What each symbol does to the objects:
po: Z18->Z473, Z790->Z26, Z121->Z728, Z468->Z823, Z161->Z226, Z26->Z781, Z250->Z616, Z596->Z161, Z136->Z334, Z940->Z607, Z930->Z665, Z869->Z284, Z779->Z117, Z614->Z997, Z225->Z647, Z541->Z869, Z500->Z664, Z925->Z235, Z889->Z930, Z879->Z994, Z131->Z657, Z665->Z51, Z997->Z802, Z226->Z659, Z728->Z596, Z996->Z810, Z994->Z131, Z743->Z614, Z546->Z37, Z810->Z601, Z607->Z500, Z284->Z315, Z941->Z121, Z638->Z940, Z334->Z167, Z426->Z660, Z873->Z925, Z147->Z426, Z178->Z844, Z844->Z18, Z781->Z873, Z664->Z938, Z51->Z510, Z473->Z546, Z264->Z250, Z431->Z572, Z823->Z764, Z647->Z178, Z659->Z147, Z510->Z743, Z660->Z613, Z202->Z431, Z616->Z779, Z572->Z265, Z599->Z889, Z661->Z712, Z117->Z225, Z24->Z941, Z601->Z916, Z916->Z661, Z657->Z405, Z265->Z879, Z405->Z638, Z712->Z202, Z613->Z790, Z764->Z264, Z52->Z136, Z235->Z895, Z37->Z541, Z802->Z996, Z938->Z52, Z895->Z599, Z167->Z468, Z315->Z24
ru: Z18->Z781, Z790->Z712, Z121->Z510, Z468->Z121, Z161->Z997, Z26->Z202, Z250->Z226, Z596->Z614, Z136->Z315, Z940->Z473, Z930->Z405, Z869->Z599, Z779->Z147, Z614->Z664, Z225->Z660, Z541->Z895, Z500->Z37, Z925->Z265, Z889->Z657, Z879->Z117, Z131->Z647, Z665->Z638, Z997->Z938, Z226->Z802, Z728->Z743, Z996->Z136, Z994->Z225, Z743->Z500, Z546->Z925, Z810->Z334, Z607->Z546, Z284->Z889, Z941->Z51, Z638->Z18, Z334->Z24, Z426->Z601, Z873->Z572, Z147->Z810, Z178->Z790, Z844->Z26, Z781->Z431, Z664->Z541, Z51->Z940, Z473->Z873, Z264->Z161, Z431->Z250, Z823->Z728, Z647->Z613, Z659->Z996, Z510->Z607, Z660->Z916, Z202->Z264, Z616->Z659, Z572->Z616, Z599->Z131, Z661->Z823, Z117->Z426, Z24->Z665, Z601->Z167, Z916->Z468, Z657->Z178, Z265->Z779, Z405->Z844, Z712->Z764, Z613->Z661, Z764->Z596, Z52->Z284, Z235->Z879, Z37->Z235, Z802->Z52, Z938->Z869, Z895->Z994, Z167->Z941, Z315->Z930
na: Z18->Z940, Z790->Z844, Z121->Z823, Z468->Z661, Z161->Z250, Z26->Z18, Z250->Z572, Z596->Z264, Z136->Z810, Z940->Z510, Z930->Z24, Z869->Z52, Z779->Z879, Z614->Z161, Z225->Z131, Z541->Z938, Z500->Z614, Z925->Z37, Z889->Z315, Z879->Z895, Z131->Z889, Z665->Z941, Z997->Z226, Z226->Z616, Z728->Z764, Z996->Z147, Z994->Z599, Z743->Z596, Z546->Z500, Z810->Z426, Z607->Z743, Z284->Z136, Z941->Z468, Z638->Z51, Z334->Z601, Z426->Z225, Z873->Z546, Z147->Z117, Z178->Z405, Z844->Z638, Z781->Z473, Z664->Z997, Z51->Z121, Z473->Z607, Z264->Z431, Z431->Z873, Z823->Z712, Z647->Z657, Z659->Z779, Z510->Z728, Z660->Z647, Z202->Z781, Z616->Z265, Z572->Z925, Z599->Z284, Z661->Z790, Z117->Z994, Z24->Z167, Z601->Z660, Z916->Z613, Z657->Z930, Z265->Z235, Z405->Z665, Z712->Z26, Z613->Z178, Z764->Z202, Z52->Z996, Z235->Z541, Z37->Z664, Z802->Z659, Z938->Z802, Z895->Z869, Z167->Z916, Z315->Z334
ze: Z18->Z26, Z790->Z661, Z121->Z51, Z468->Z941, Z161->Z614, Z26->Z712, Z250->Z161, Z596->Z743, Z136->Z284, Z940->Z18, Z930->Z657, Z869->Z895, Z779->Z659, Z614->Z500, Z225->Z426, Z541->Z235, Z500->Z546, Z925->Z572, Z889->Z131, Z879->Z779, Z131->Z225, Z665->Z405, Z997->Z664, Z226->Z997, Z728->Z510, Z996->Z52, Z994->Z117, Z743->Z607, Z546->Z873, Z810->Z136, Z607->Z473, Z284->Z599, Z941->Z665, Z638->Z844, Z334->Z315, Z426->Z810, Z873->Z431, Z147->Z996, Z178->Z613, Z844->Z790, Z781->Z202, Z664->Z37, Z51->Z638, Z473->Z781, Z264->Z596, Z431->Z264, Z823->Z121, Z647->Z660, Z659->Z802, Z510->Z940, Z660->Z601, Z202->Z764, Z616->Z226, Z572->Z250, Z599->Z994, Z661->Z468, Z117->Z147, Z24->Z930, Z601->Z334, Z916->Z167, Z657->Z647, Z265->Z616, Z405->Z178, Z712->Z823, Z613->Z916, Z764->Z728, Z52->Z869, Z235->Z265, Z37->Z925, Z802->Z938, Z938->Z541, Z895->Z879, Z167->Z24, Z315->Z889
za: Z18->Z764, Z790->Z121, Z121->Z18, Z468->Z638, Z161->Z37, Z26->Z728, Z250->Z664, Z596->Z546, Z136->Z131, Z940->Z202, Z930->Z613, Z869->Z117, Z779->Z52, Z614->Z925, Z225->Z334, Z541->Z779, Z500->Z572, Z925->Z226, Z889->Z660, Z879->Z996, Z131->Z601, Z665->Z790, Z997->Z235, Z226->Z541, Z728->Z473, Z996->Z599, Z994->Z810, Z743->Z873, Z546->Z250, Z810->Z889, Z607->Z431, Z284->Z225, Z941->Z844, Z638->Z712, Z334->Z657, Z426->Z315, Z873->Z161, Z147->Z284, Z178->Z468, Z844->Z823, Z781->Z596, Z664->Z265, Z51->Z26, Z473->Z264, Z264->Z500, Z431->Z614, Z823->Z940, Z647->Z167, Z659->Z869, Z510->Z781, Z660->Z24, Z202->Z743, Z616->Z938, Z572->Z997, Z599->Z426, Z661->Z51, Z117->Z136, Z24->Z178, Z601->Z930, Z916->Z665, Z657->Z916, Z265->Z802, Z405->Z661, Z712->Z510, Z613->Z941, Z764->Z607, Z52->Z994, Z235->Z659, Z37->Z616, Z802->Z895, Z938->Z879, Z895->Z147, Z167->Z405, Z315->Z647

The rows follow the links: the fewer symbols apart two objects are, the more alike their rows tend to be.

Each row is also shifted at random along 4 hidden directions that mean nothing.

Some objects, each with a row of numbers:
Z895
-109   -61   140   -57    22   -75   146    44   -30   192  -242  -124  -106   -17   -27   -97  -126   -47   115   -52   -15   -44   111     6   -75   -21
Z178
   9    44    21    86   -29   -43   -17    60   -85   -14   -26    89    22    65   -23   100   -13   183   -64    59  -107   -39   -68    38   -13    99
Z37
  66    42   -23    54  -128   -98   -16  -115   -10    -6  -112   -84  -101   -58   -10  -130   -69  -103    69   -38    69  -107    87  -125   -57   -11
Z869
-120    -8    65   -52    70   -50   135   -20   -33   110   -38  -154   -82  -118   -21   -71   -35   -36   103  -125   -19   -71    62    -9   -42   -16
Z938
 -42  -149    53     8  -161  -112    71    -9    57   106  -122  -115  -218   247   -21  -134   -79   -72    68    21   119    47    -7  -114   -33   -62
Z599
-144   -98    40   -79    47    61   148    34    67   138    -3   -95   -99   101    -9    -2    78     6    12   -15    22   145    22    26   -53   -45
Z660
 -65     3    -2    69   -77    55    65    11   -68    35   -89    11   -81   207   -26   131   123   168   -65    75   -41     5   -71    58   -68    24
Z468
  30    -4   -45    66   -18   -19   -83    22   -66  -132   185   105    85   145    -9   127    38   134   -77    46   -53   -60  -207    14    85    45
Z546
 119    45   -85     1   -19    50  -100  -118    37   -83    -1    16   107   -99    29   -56    18  -147    22    11    87   -51    49   -53     2   -41
Z647
 -54    33   -33    46    27    68    53   -21   -81     4    10    15    72    86   -23   145   144   175   -43    44   -80   -54   -79    58   -67    67
Z996
-139  -122    29   -77    56    32   127   -41    -8    88    -4  -123    -1   157   -14     4    53   -32    78   -27    32   -35   -85    15   -19   -65
Z18
  72   104    -1    31   -29   -16  -114    86   -38  -155   117   120   -80  -142    22    15   -67   -38   -66   -74   -27   -24   -41    39   148   -34
Z202
  98   -14    21   -29   -31    51  -116    82    80   -64   -46   130   -17     4    42   -36   -73  -127   -52    55    53   115    48    50    96   -77
Z873
 116    17    63    11  -107     9   -74     7    16    52  -392    68   -19    -5    11  -100  -141  -156    33   102    48   -17   162    11   -45   -44
Z250
  93   -72   -80   -30   -43    15   -74  -109   132    -1    -3   -23   101    60    26  -103    -9  -132    24    77   130    77    62  -111   -35   -32
Z661
  30    11    85    -8   119   -58   -52   150     6    41   -30   132   173  -101   -18    25  -150   132   -47    65  -134    70    48    70    14   136
Z764
  93    44    45   -45    66    59  -111    62    -3   -68   -97   134   113  -137    22   -11  -103  -118    -9    18   -27   -24    49    93    83   -44
Z131
-111   -41    21  -108   172   109   131    55    92   160    19   -50    95   -62    -1    49   110   108   -21    31   -51   213   112    66  -104    69
Z510
  79     4    50    60  -225   -39  -103   168    65   -88   -41   149  -339   110    30   -50   -93   -77  -112    25    83   171    10    15   139  -115
Z802
 -63  -110   -63   -53     6   -76    68   -80   114    31   257  -172   -60    30     0  -100    30   -64    56   -82   110    94   -24  -153     3   -30
Z997
  42   -41   -94    25   -74   -58   -33  -166    21   -47    72  -106     9    57     5   -84    18   -96    72   -24   108   -90   -40  -148   -17   -34
Z167
 -21    61    30    25   120    20    20    38   -66    53   -55    60   197   -76   -29    97     6   196   -24    54  -154   -31    24    80   -78   159
Z24
 -27    63    19    79   -38   -16    37    75   -47    45   -61    39   -54    19   -20    81    35   206   -78    59   -96    43    29    37   -62   107
Z426
-131    75    46   -10    74    87   143   -22  -140    79  -145   -79   -23   -66   -21    84    87    73    50   -69  -103  -167    10   109   -88    14
Z431
 120   131   -12    59  -126     4   -81   -48   -39   -74  -177    39  -105  -150    24   -65   -59  -139    13   -23    47  -117   109    -9     9   -48
Z264
 118    47   -29   -35    34    83  -108   -47    36   -50   -95    55   153  -139    25   -47   -40  -148    19    21    39   -35    99    13     6   -40

In each set, the symbols that take the first to the second take the third to the fourth, perhaps in another order. Give the fourth.
Answer with the object's name.
A  -15   -54   -19    21   -94  -110    37  -105   -15    23   -15  -147  -101    78   -12   -98   -41   -82    93   -58    90  -106   -25  -131   -26   -33
B -133   -10    58   -90   137     9   148    -3    -4   135    -5  -141   -19  -127   -19   -34    15   -12    81  -107   -30   -11    63    29   -57    -5
C   50   -15   -67    17   -51   -57   -22  -146    30   -25    18   -88    34   -17    11   -93   -19  -106    78   -22    84   -87    22  -133   -44   -14
D Z879

A  101    97    17    54  -123    -1  -108    75   -23  -125   -42   118  -184   -75    36   -23   -63  -101   -59   -38    26    -4    20    31   125   -88
B  113    93    52    40  -117    36  -103     6   -92   -76  -291   103   -70   -32    20   -29   -89  -147    14    24    21  -155    45    58    43   -92
C   66    21   -46     1     0     1  -116    85    49  -170   275   123   -35   -57    32    16    -9   -17   -94   -36    19   100   -83     6   166   -40
D Z728

A   19    89     6   104   -80  -105   -32   114    -7   -47   143    76  -154   -69   -12    38   -27   186  -119   -15   -78   115     5   -24    28   105
B   57    47    66    65   -12   -27   -93    63  -175  -125   -90   141    65    52   -17    87   -98    21   -14    16   -96  -236  -152   106   115   -17
C -141   -99    53   -32   -62     6   151    35     7   121   -62  -111  -237   190   -14   -17    52    -7    27   -28    49    78   -15    12   -28   -83
D Z131

A -137   -23    72   -94   128    57   167    56    27   174   -73   -91   -34   -89   -17    -5    29    34    43   -49   -48    95   108    75   -81    21
B  -51    62     1    18    52    31    72    53    -1    77     2    11    11   -61   -21    85    69   198   -67    29   -86   106    67    41   -95   107
C   50   -35    99    11   -10   -73   -69   207    57    23   -44   156   -30    17    -1   -16  -163    76   -82    90   -65   182    31    49    60    54
D Z202

A   52   106   130    17    83   -80   -62   158   -85     1  -121   135    63  -226   -17     2  -200    67   -25   -18  -163   -57    71   108    50    90
B  102    92    50    40  -141    -1   -94    86   -11   -74  -170   117  -203   -73    29   -54  -105  -124   -43    -2    30     1    85    43    85   -90
C   86   -20     0   -42    99    96  -135    10   -70  -145    22   152   263    58    17    74   -27   -87    -3    50   -33  -152  -168   114   136   -62
D Z431

A   48    20    88    41   -38   -65   -84   159   -39   -45   -48   147   -49    14    -4    20  -138    57   -57    48   -70    17   -34    60    95    27
B  103    39    16   -36    44    80  -124    20   -41  -100   -92   127   138   -73    32    13   -53  -132     1    20    -9  -100    -7    94    86   -66
C  115   -48   -10   -30   -37    25   -80   -25   127    42  -170    36    88    -4    24  -108   -75  -147    27   110    91   108   147   -50   -46   -27
D Z616

A  -74    96    36    41    14    22   109    55   -46    96   -91   -16   -87   -95   -19    78    73   169   -39    -4   -92    45   100    60  -113    90
B  -18    84   -16    58    46    10    10    12   -91   -17    40    41    90   -34   -24   120    58   199   -58    20  -120   -64   -47    45   -49   119
C   16    48    39    41    39   -56   -16   120    -2    28    27    92    48   -71   -18    46   -61   191   -81    52  -118   107    48    32   -22   138
D Z844

A   41   -84    77    59  -129   -66   -79   177    16   -23   -67   158  -101   255    -1    30  -110    81   -98   138   -13   128   -92    29    81     1
B  113   -51   -18   -68    17   107  -121    17   123   -49   -32   115   133    18    44   -34   -36  -156   -26   105    84   126    43    32    62   -78
C  -30   -26    37   -73   110   -99    63   -56    38   117   -15  -145    79  -195   -11  -137  -112   -64   120   -87     5   -30   132   -90   -66    51
D Z136

A   18   -44   106    40   -30   -74   -29   174    35    80  -122   121   -17    92   -21    21  -126   166   -93   138   -90   169    52    34   -17   108
B   43    59   102    55   -24   -79   -69   143   -90   -34  -112   135   -25   -33   -12    32  -150    81   -44    24  -111   -52   -23    78    71    46
C  -79   -18   -40    -4   -17   -82    70  -114   -34   -11   168  -172  -111   -14   -17   -62    37   -60    85  -154    55  -117   -69  -115     4   -42
D Z996

A  -74   -74    73   -23   -49  -109   102    -8     7   118  -115  -144  -143    50   -24  -116   -90   -69    98   -54    40   -31    46   -70   -48   -32
B -141   -24    27   -34    19    36   145     4   -17    79     3  -117  -156    30   -10    18    93    16    30   -74     4    22    -2    34   -38   -43
C -102  -109   168   -74    72   -46   129     3   -80   204  -366  -111    63   105   -39   -72  -144   -70   167    15   -33  -163    41    49   -84   -28
D Z136

A  -92  -146    33   -77    -2   -73   100    13   129   136    50  -131   -99    74    -5  -120   -38   -52    60   -23    82   154    51   -94   -32   -32
B  -99    48   -39    18    20    67   103    15    23    49    99   -41  -103   -34    -4    80   160   142   -71   -27   -28   125    30    29   -74    45
C   38    53   -58    51   -77   -97    -2  -182   -78   -42     1  -136   -43   -77   -16   -76   -27   -82   100   -99    45  -239    -3  -132   -37    -6
D Z599

A  -38    84   -26   119   -75    15    29   -18  -149   -37   -33    28   -43   116   -23   149   117   191   -58    28   -85  -133  -125    46   -44    61
B   26    94     1    59    75   -55   -52    57   -85   -67   117    88   120  -123   -16    86   -35   166   -51   -17  -138   -71   -47    39    29   127
C  119   -25   -12   -57     9    83  -110    26   115   -27   -74    95    94   -37    43   -64   -47  -150   -20    82    69   124   101    22    39   -64
D Z161

A -133    57   -17    -6    -5    36   144    19    15    57   138  -113  -240  -101     5    31   146    75   -37  -126     0   114    51     8   -43   -13
B  -43     4   -28   109  -138    17    41    24   -52    -9   -19    32  -147   239   -13   122   139   178   -93    84   -20    25  -103    18   -40    21
C  101   -65  -114    35  -194   -10   -82   -86   152   -63    66   -17  -116   138    32   -96    45  -125   -24    62   193   142    23  -156     9   -80
D Z235

A   60    14   -56    -9   -16   -73   -24  -107   103    12    51   -96    12  -171    11  -140   -51  -100    50   -38    76    43   137  -151   -50    30
B -144   -20    71    -2   -89   -24   163    37   -42   109   -95  -113  -307    85   -13   -24    25    -5    32   -83    28    14    10    14   -31   -78
C   40   -76    72    14    -6   -50   -65   170    52     8   -20   156    39   135   -10    23  -110   103   -82   133   -57   153   -34    42    59    65
D Z596

